In the rows, zero is written as 100.
Facts:
[grelipal teplor fiskun] κ kugu
[stotres] κ resu
[graklu flukladrir flustifle] κ fiskun
[sila truskiplol] κ ploler
[moper dasi siklim] κ sositre
[trulik ritra gafe vipor] κ doskos
[labodrol flidratres vodragik fluste ploler zibigir] κ plirar
[numastum] κ teplor
[bresul drutar] κ noske
[dugu plole] κ nikla
[braru detus] κ labodrol
[drestu trelas tetrin] κ flumo
[togetin klagu kigri tokubres] κ gafe
[festivos flumo liskefle] κ pekam
[grotam klogo ninu rolam mobro klugura segros] κ skebrur
[zadron bropel dabrel] κ flidratres
[kligaflel nuflo feben pliflas] κ niklemor
[tovan kodrubrok flidoke zivel] κ mogre
[movo stabrin mibrun] κ fluste
[dutudran sunal favem] κ klogo
[drifa] κ zibigir
[dega] κ bratris
[liskil zibren] κ mobro
[kesutis bovu plores] κ maban
[naplu] κ pliflas
[maban vetri resu zatrulin] κ lirul
[pokla trete] κ zivel
[taskem famas] κ kodrubrok
[zupen trela] κ vipor
[reronam vudron] κ liskefle
[poskupa zuzom grosker] κ dasi
[bratris nikla plafelel] κ dipem
[klotenul puske] κ drutar
[stozel] κ bresul
{kugu grelipal sositre stotres graklu sila plirar moper trulik labodrol numastum bresul dugu mogre braru dipem zadron klagu movo vodragik nuflo drifa dega zibren flidoke naplu klogo teplor pokla niklemor fiskun reronam favem bratris mobro pekam tetrin fluste plores resu ploler zatrulin nikla grosker segros famas plafelel} ψ 693
{drestu grotam lirul sunal liskil plole maban tokubres flukladrir zuzom klotenul vipor bropel trela pliflas mibrun} ψ 868
{drutar liskefle ritra noske ninu truskiplol feben puske dabrel} ψ 230
{flidratres kigri doskos tovan trelas dutudran kesutis kodrubrok zupen poskupa vudron vetri dasi klugura zibigir flustifle trete siklim} ψ 117
{togetin festivos flumo kligaflel stabrin taskem bovu rolam skebrur gafe detus zivel stozel} ψ 626
dugu ζ [plole]
braru ζ [detus]
drestu ζ [tetrin]
togetin ζ [klagu]
grotam ζ [segros]
nuflo ζ [kligaflel]
trelas ζ [tetrin]
dutudran ζ [sunal]
ninu ζ [klugura]
stabrin ζ [mibrun]
bovu ζ [plores]
rolam ζ [ninu]
flukladrir ζ [flustifle]
reronam ζ [vudron]
feben ζ [kligaflel]
klotenul ζ [puske]
bropel ζ [dabrel]
tetrin ζ [trelas]
zatrulin ζ [vetri]
famas ζ [taskem]
puske ζ [klotenul]
dabrel ζ [bropel]
[grelipal moper trulik festivos ritra dutudran sunal liskil plole flidoke naplu tokubres pokla rolam zupen klotenul detus vetri bropel tetrin stozel trete] δ a
[stotres braru drestu togetin zadron klagu tovan vodragik drifa zibren truskiplol flukladrir mibrun] δ d
[graklu numastum kigri taskem reronam zuzom grosker famas flustifle puske dabrel] δ b
[sila dugu grotam kligaflel movo nuflo trelas dega kesutis ninu stabrin bovu favem poskupa feben vudron trela plores klugura zatrulin segros plafelel siklim] δ c

Known rows:
93  93  138  107  91  117  113  109  87  75  96  96  72  107  108  111  101  87  108  93  103  89  115  116  115  98  89  85  91  87  84  97  91  89  100  84  91 -> zibren
107  128  133  94  93  113  101  90  93  109  105  119  83  114  84  95  118  101  100  109  87  90  81  103  107  114  91  80  110  112  82  91  121  83  90  85  101 -> graklu
106  90  119  103  86  106  100  94  94  88  99  103  86  111  98  109  99  106  105  98  104  95  93  94  103  97  91  90  105  98  93  93  99  89  107  83  105 -> dugu
101  75  131  83  107  116  102  98  103  104  78  119  116  108  93  109  113  97  111  108  113  102  121  108  91  79  114  115  118  117  104  69  86  100  100  76  90 -> togetin
93  82  113  90  102  101  113  97  101  105  77  108  106  97  89  115  113  100  118  107  107  96  108  121  98  78  115  124  105  108  111  68  107  105  91  76  106 -> tokubres
125  72  101  100  82  92  96  92  101  86  90  103  128  102  95  118  99  107  116  84  90  102  102  89  89  106  75  87  88  99  81  90  82  104  108  86  107 -> poskupa
120  106  77  96  102  104  90  105  116  103  82  96  106  112  105  115  88  78  126  99  104  97  112  95  98  102  101  76  104  102  98  93  110  94  92  81  85 -> vudron
131  91  127  91  102  106  107  85  110  78  92  76  100  105  95  115  91  102  106  98  83  107  106  89  105  105  108  93  94  109  130  97  112  107  89  96  75 -> trete
114  81  83  92  83  104  82  110  103  109  92  75  116  110  96  75  107  98  87  114  94  105  115  106  110  82  79  99  93  102  108  97  100  89  98  123  75 -> zibigir
100  124  105  94  87  118  103  81  92  112  114  106  92  111  103  85  122  105  79  119  103  108  91  104  108  102  83  91  103  101  90  97  114  75  87  105  95 -> teplor
120  108  73  96  104  104  89  107  117  104  82  96  106  113  106  117  87  75  128  99  105  96  113  95  97  102  102  74  106  101  99  94  112  94  93  79  85 -> trelas
94  85  111  90  101  101  113  97  101  105  79  106  106  97  93  114  111  100  116  104  104  95  106  119  99  80  113  120  104  107  110  71  106  103  91  76  107 -> trela
108  83  111  81  92  122  97  112  111  107  79  121  73  109  109  96  95  105  76  62  94  82  118  84  100  92  105  95  101  130  121  82  76  85  92  85  100 -> bovu
94  96  121  94  95  107  121  110  91  89  86  86  97  92  113  106  104  90  112  80  91  80  110  123  114  97  98  93  87  91  101  86  95  94  92  79  102 -> grotam
99  109  75  101  91  115  95  92  100  105  105  90  91  114  122  100  99  95  96  114  127  108  102  97  104  88  93  89  110  89  100  101  108  76  98  96  91 -> pekam
97  92  85  97  79  121  100  94  104  103  101  107  58  111  115  93  101  110  63  92  114  104  110  90  107  85  89  104  95  109  115  97  94  76  88  108  101 -> resu
86  97  114  104  86  124  115  99  87  83  106  87  81  104  124  98  109  91  87  103  115  107  121  118  117  90  80  93  86  80  89  103  89  80  94  104  85 -> mobro

Rows:
No name comes twice in this set of rows, the named rows included.
95  92  134  106  91  115  110  107  89  78  95  98  73  108  105  110  100  90  108  94  103  89  111  113  114  97  90  86  94  91  87  97  95  89  102  84  93 | segros
107  84  85  92  94  112  102  88  109  105  89  101  115  105  99  104  115  96  92  120  110  124  127  110  97  82  91  115  92  104  104  87  97  97  84  109  81 | doskos
111  77  109  94  100  105  100  97  111  97  77  114  105  107  80  118  109  92  115  113  101  110  121  110  94  87  102  111  98  112  98  78  101  108  89  88  86 | zupen
104  116  74  92  103  99  101  108  107  111  83  87  106  102  118  111  90  84  130  91  109  81  97  103  103  97  114  84  113  95  111  86  116  89  94  66  105 | drestu
112  103  103  85  105  115  93  106  106  107  86  99  115  111  118  103  94  88  116  90  109  88  109  92  97  98  109  79  120  106  105  85  91  87  105  72  89 | festivos
98  83  124  102  95  109  100  95  98  93  91  113  80  113  87  115  105  100  112  114  115  101  103  106  100  84  103  107  111  105  96  83  105  95  101  82  98 | trulik
96  94  115  85  93  130  113  100  92  96  97  88  117  100  133  88  112  93  84  92  109  102  130  112  108  91  87  92  93  92  100  92  71  82  96  99  77 | skebrur
93  126  64  89  104  103  83  94  112  95  93  92  117  102  135  95  101  93  106  102  127  107  120  89  115  89  91  88  109  95  106  90  110  81  93  94  81 | liskefle
94  78  127  102  98  108  100  93  99  94  87  120  81  113  82  119  109  99  115  122  119  106  108  111  97  77  107  117  114  107  96  79  105  99  100  81  98 | klagu
99  101  82  87  88  107  113  89  96  110  97  83  114  94  122  91  111  107  87  96  104  100  102  108  107  89  94  106  93  94  116  89  100  86  88  99  104 | pliflas
101  87  107  99  83  114  97  108  108  97  89  121  39  114  98  107  91  106  80  75  100  86  105  85  108  92  99  98  97  121  112  92  97  83  92  89  109 | plores
111  94  137  100  95  109  105  87  97  78  102  85  75  111  98  112  92  108  104  102  100  98  92  91  109  97  107  93  107  102  119  97  112  94  100  88  88 | flidoke
107  112  69  84  102  123  93  98  107  119  95  88  127  110  138  92  98  87  100  102  127  104  115  92  97  90  103  82  119  97  109  93  92  76  99  88  81 | flumo

Now the same nodes, written a new way:
Known rows:
102  115  89  133  86  124  85  111  101  92  100  109  80  87  88  75  117  108  102  121  85  80  78  73  100  98  124  132  109  83  117  118  80  98 -> dutudran
86  115  104  96  119  105  97  95  84  112  92  122  86  97  120  69  94  106  123  105  73  98  85  104  125  123  103  111  118  82  112  92  97  94 -> ritra
111  110  97  114  107  127  105  116  90  112  104  84  64  77  108  110  91  125  110  106  65  110  86  110  94  86  88  85  113  86  106  89  92  117 -> detus
85  103  106  68  117  104  96  85  84  168  114  107  111  98  100  84  97  95  95  97  48  135  79  104  97  74  102  106  121  87  81  102  86  107 -> gafe
121  114  102  130  111  117  96  96  99  96  95  101  97  97  102  82  86  93  104  99  130  103  85  105  90  110  103  90  102  93  104  94  93  93 -> dega
118  139  106  133  103  118  99  73  108  103  101  96  100  94  125  95  96  110  102  115  147  93  103  111  109  111  91  87  100  95  96  95  76  92 -> graklu
114  117  107  103  119  109  91  91  101  116  95  113  105  97  115  76  87  85  108  105  130  121  77  100  94  100  97  99  113  87  115  96  94  92 -> trulik
106  111  89  119  118  115  99  102  110  104  94  108  139  109  85  107  75  77  105  94  99  57  82  134  87  82  102  98  96  115  78  100  86  60 -> mogre
121  107  74  122  122  90  93  120  82  112  102  76  115  104  82  118  79  96  94  111  112  99  78  134  104  82  96  85  115  97  99  78  77  88 -> ploler
120  108  74  123  122  91  92  120  82  113  102  76  115  104  82  118  79  95  94  111  112  98  78  134  104  81  97  85  115  98  100  78  77  89 -> labodrol
126  115  91  125  118  110  94  114  95  94  93  91  91  91  106  103  80  100  108  112  129  107  78  116  98  96  90  86  113  90  121  83  90  94 -> sila
121  106  79  114  100  116  99  114  117  94  99  97  105  97  116  67  73  94  117  108  139  110  112  96  93  107  112  76  105  88  89  94  113  95 -> plores
116  96  94  137  114  101  90  90  76  105  104  86  114  108  68  83  83  86  84  87  115  102  81  120  92  108  118  86  98  102  77  89  85  93 -> sositre
115  105  100  121  98  116  89  91  99  79  98  116  90  104  101  95  129  115  113  94  83  92  91  91  112  95  93  92  97  67  96  87  102  104 -> klotenul
106  98  87  119  99  99  88  90  89  98  108  106  116  119  78  104  128  108  100  91  68  83  92  104  116  85  101  93  97  74  70  86  90  97 -> pliflas
115  106  105  138  87  114  80  112  105  84  103  124  82  108  108  89  128  100  108  106  72  80  86  62  108  91  101  104  100  62  103  91  82  97 -> sunal
122  104  90  117  106  108  85  109  92  76  97  106  80  97  103  116  123  122  115  105  82  95  82  103  119  82  84  88  106  64  114  74  100  108 -> mibrun

Rows:
No name comes twice in this set of rows, the named rows included.
100  114  107  110  105  146  109  102  112  105  97  110  82  80  110  103  87  111  119  92  54  75  89  112  80  85  92  95  99  100  91  105  99  92 | taskem
97  111  115  83  110  124  99  89  95  139  105  112  81  83  120  79  98  108  110  100  65  132  82  93  90  88  96  101  117  81  103  101  96  113 | togetin
109  83  57  100  85  96  91  112  109  95  114  100  125  119  90  83  112  111  113  100  79  94  127  91  120  84  118  74  98  68  49  84  118  103 | maban
105  101  85  102  89  132  110  115  110  112  110  91  79  83  117  75  85  119  119  103  75  116  119  91  89  98  110  76  105  83  76  99  114  116 | bovu
109  128  78  134  114  105  119  109  101  130  100  84  133  129  69  96  106  97  106  96  114  110  79  116  81  113  87  96  110  89  90  101  81  83 | pekam
104  105  62  101  86  124  96  106  110  85  100  98  95  83  92  63  106  126  118  117  107  100  108  91  106  101  129  106  107  83  96  112  120  108 | kesutis
110  140  95  134  101  102  100  63  100  126  113  83  128  107  107  108  100  108  86  116  138  81  111  128  121  102  98  86  98  104  65  94  57  86 | fiskun
94  129  82  123  104  124  138  112  97  151  110  76  109  119  68  105  124  126  113  88  51  119  84  111  73  108  79  97  115  80  79  108  83  104 | flumo
103  108  67  105  89  124  95  102  107  85  99  99  93  83  89  68  109  125  116  115  104  98  102  94  105  102  125  111  108  84  100  112  116  108 | vetri
96  103  99  136  87  116  97  126  93  141  120  93  89  103  90  94  95  90  88  107  36  84  89  80  87  84  117  105  108  90  71  104  57  97 | skebrur

The same nodes again, as new rows of numbers:
Known rows:
107  77  95  86  103  105  102  88  98  101  97  113  106  80  109  110  98  80  113  100  127  96  107  86  94  110  94  104  98  88  105  84  107  98  93  83  74  96  130  110  106  88  102  106  114  88  108  85 -> trela
102  115  105  100  104  92  95  98  114  99  106  105  106  95  103  95  98  97  126  101  126  93  105  84  128  117  107  117  116  57  99  85  109  107  89  90  112  95  133  92  103  92  159  129  118  79  100  81 -> stabrin
122  82  92  91  101  112  90  97  107  120  105  95  104  106  128  106  118  80  124  96  129  98  108  86  105  114  107  121  90  79  111  104  132  107  104  89  78  101  126  113  101  97  131  118  122  78  116  94 -> mibrun
98  92  95  77  112  102  100  89  80  107  88  112  108  36  105  104  124  117  116  103  122  107  108  101  47  118  92  114  126  96  134  112  121  100  115  71  92  92  121  122  100  96  105  62  115  80  86  65 -> doskos
117  82  101  92  107  97  92  76  121  115  78  110  103  125  105  98  108  91  122  123  115  94  105  83  81  120  98  133  122  75  111  106  116  99  113  92  106  90  132  113  107  100  159  128  125  74  103  75 -> stozel
115  82  91  91  98  104  94  83  125  117  94  98  106  93  104  96  88  100  121  94  125  90  102  96  102  112  109  112  112  77  115  88  115  104  98  93  94  92  131  102  105  95  119  125  118  81  90  105 -> movo
100  82  113  84  112  108  92  89  81  110  96  114  103  88  118  117  117  93  108  104  124  92  110  100  93  119  101  109  104  86  120  91  127  100  116  81  86  99  130  122  97  95  113  70  115  83  102  96 -> pliflas
111  104  88  93  96  104  95  88  113  117  101  99  106  85  108  98  103  91  120  92  124  93  101  90  100  115  113  116  101  76  115  96  123  105  95  92  93  95  125  105  105  93  116  128  122  79  94  99 -> braru
91  89  119  85  108  100  93  89  106  111  84  133  103  96  106  118  100  94  110  107  114  84  103  100  120  118  106  112  109  69  107  64  116  98  114  82  95  97  145  110  100  89  132  65  117  78  90  114 -> bratris
82  111  110  86  110  100  95  93  96  112  96  125  104  79  104  110  107  96  108  105  116  91  103  100  103  120  112  111  100  72  113  81  120  99  112  79  98  96  134  111  98  92  118  64  116  84  86  100 -> dipem
119  101  85  91  98  103  93  88  118  126  94  100  105  94  116  98  114  88  125  101  122  95  101  92  100  115  114  125  100  76  119  111  128  106  108  91  89  98  124  107  104  101  122  120  126  75  98  100 -> sila
90  105  98  99  100  95  99  90  115  97  93  116  108  95  90  96  80  77  113  96  126  96  104  94  114  110  105  109  74  78  100  74  112  93  85  91  94  98  125  106  104  80  91  110  113  90  90  114 -> zibren
118  73  96  88  105  107  98  78  98  111  96  104  103  106  118  104  104  71  112  104  126  93  109  89  95  116  98  109  92  92  114  97  121  98  103  89  77  98  123  117  104  92  114  115  121  87  108  91 -> flukladrir
119  90  89  91  98  106  93  85  125  119  93  99  105  98  106  96  99  89  123  94  121  93  103  92  100  112  109  119  110  75  117  98  124  103  103  97  93  92  128  109  105  98  120  130  122  78  93  104 -> zadron
105  81  116  86  109  113  87  93  105  95  102  95  104  80  106  103  98  127  121  80  131  88  116  108  111  113  96  107  140  74  119  79  118  101  100  94  112  92  139  103  95  88  128  101  105  81  82  103 -> zibigir
111  74  103  87  103  94  94  77  108  115  100  111  104  123  117  110  97  76  119  112  121  95  108  83  102  114  94  123  106  78  106  87  120  99  104  85  87  97  132  114  110  95  139  123  124  86  108  78 -> trelas
99  91  90  87  100  97  105  88  110  107  87  122  109  69  98  104  90  88  121  100  121  96  100  85  102  112  102  110  104  81  101  73  102  101  97  79  82  94  134  103  108  89  100  100  118  84  96  89 -> klagu

Rows:
No name comes twice in this set of rows, the named rows included.
90  98  99  78  111  105  100  104  82  112  96  118  107  46  118  120  132  98  118  106  121  105  108  94  77  118  98  112  100  89  120  107  125  101  116  63  74  102  125  121  98  99  100  50  117  75  104  75 | vipor

The same nodes again, as new rows of numbers:
Known rows:
71  50  117  85  98  111  113  91  107  146  131  112  84  107  85  103  111  69  123  134  106  105  94  96  113  92  42  101 -> festivos
80  68  158  137  107  122  118  83  87  86  146  55  110  85  107  161  68  83  48  89  96  83  118  122  62  78  129  132 -> dutudran
87  69  99  100  106  100  126  84  132  99  114  84  94  100  87  97  97  72  94  108  103  113  81  98  112  103  51  103 -> stozel
96  72  84  123  83  144  125  82  109  75  81  67  86  103  110  67  124  64  85  121  102  116  71  166  80  110  45  72 -> zivel
122  95  117  107  112  161  79  75  153  120  135  70  56  119  40  95  114  115  90  83  94  90  146  67  147  144  138  51 -> tokubres
80  69  142  131  107  112  110  90  88  79  134  78  104  96  102  149  82  74  58  86  104  82  109  112  70  88  124  121 -> klugura
69  42  127  74  78  132  102  126  135  44  105  160  151  131  80  81  84  47  112  53  108  94  103  91  80  100  139  132 -> flustifle
38  108  100  145  128  78  78  112  51  85  91  94  107  99  85  82  111  77  81  76  151  134  79  125  86  109  127  94 -> flidratres
113  88  94  44  73  104  110  121  130  82  89  132  124  103  113  86  86  114  136  79  80  93  109  85  94  86  115  121 -> grelipal
96  74  92  133  136  86  72  115  88  70  130  116  98  99  112  126  115  38  55  84  104  61  74  102  101  113  114  117 -> vetri
79  75  102  120  92  131  82  75  145  87  136  84  39  113  61  134  109  68  88  46  126  61  108  91  131  120  168  57 -> kigri
91  118  74  80  97  99  77  97  84  122  75  106  102  107  111  112  115  113  166  121  99  100  95  114  87  72  93  102 -> pekam
81  139  131  143  67  66  124  127  63  150  98  141  111  88  96  43  75  97  53  110  137  128  95  84  153  111  107  97 -> truskiplol
122  137  41  102  139  80  60  112  100  91  88  83  111  85  134  100  120  90  122  108  80  81  70  121  112  86  97  117 -> resu
77  142  70  94  111  69  87  117  68  113  68  86  106  78  113  66  106  134  125  91  118  135  89  114  101  91  111  95 -> ploler
88  107  136  116  139  86  93  128  54  132  111  105  110  91  67  40  109  136  52  101  119  154  129  74  115  146  99  87 -> bropel
87  62  132  106  105  121  139  79  127  115  141  45  103  78  100  112  76  84  78  114  88  112  101  115  107  85  61  119 -> rolam

Rows:
No name comes twice in this set of rows, the named rows included.
53  71  100  101  109  125  90  81  97  153  109  96  96  117  78  99  122  61  160  151  118  120  84  122  106  78  37  100 | flumo
121  95  117  109  115  156  81  76  146  118  132  72  63  119  43  93  114  116  89  86  94  92  144  69  141  143  131  56 | trela
85  138  71  92  105  76  86  112  79  106  70  86  107  84  113  78  106  130  130  96  112  126  89  116  100  88  110  97 | plirar
117  118  152  146  53  119  138  88  105  132  121  100  122  99  109  112  53  85  59  128  94  86  112  101  126  78  103  122 | ninu
111  61  145  64  101  159  97  124  144  79  106  147  169  138  59  42  89  94  116  87  78  122  144  67  96  123  109  124 | flukladrir
91  83  107  46  81  94  85  109  65  166  109  156  81  112  112  132  117  115  172  142  96  75  117  82  90  71  80  103 | tetrin
124  106  83  65  91  53  119  94  110  78  84  118  89  100  110  135  88  132  109  90  89  85  97  59  88  96  90  106 | moper
89  78  96  146  84  135  95  94  70  36  73  102  88  120  114  102  127  54  69  94  116  88  79  166  45  115  107  71 | kodrubrok
77  74  103  121  91  127  84  79  137  86  132  88  46  113  65  131  108  66  88  50  124  64  106  91  124  118  162  63 | zupen
71  92  76  116  102  143  94  61  168  115  113  32  64  103  61  85  113  70  129  90  117  115  84  121  148  103  94  65 | gafe
53  46  134  97  94  106  75  104  49  138  130  165  81  133  82  149  124  54  130  127  126  70  108  91  75  89  95  102 | trelas

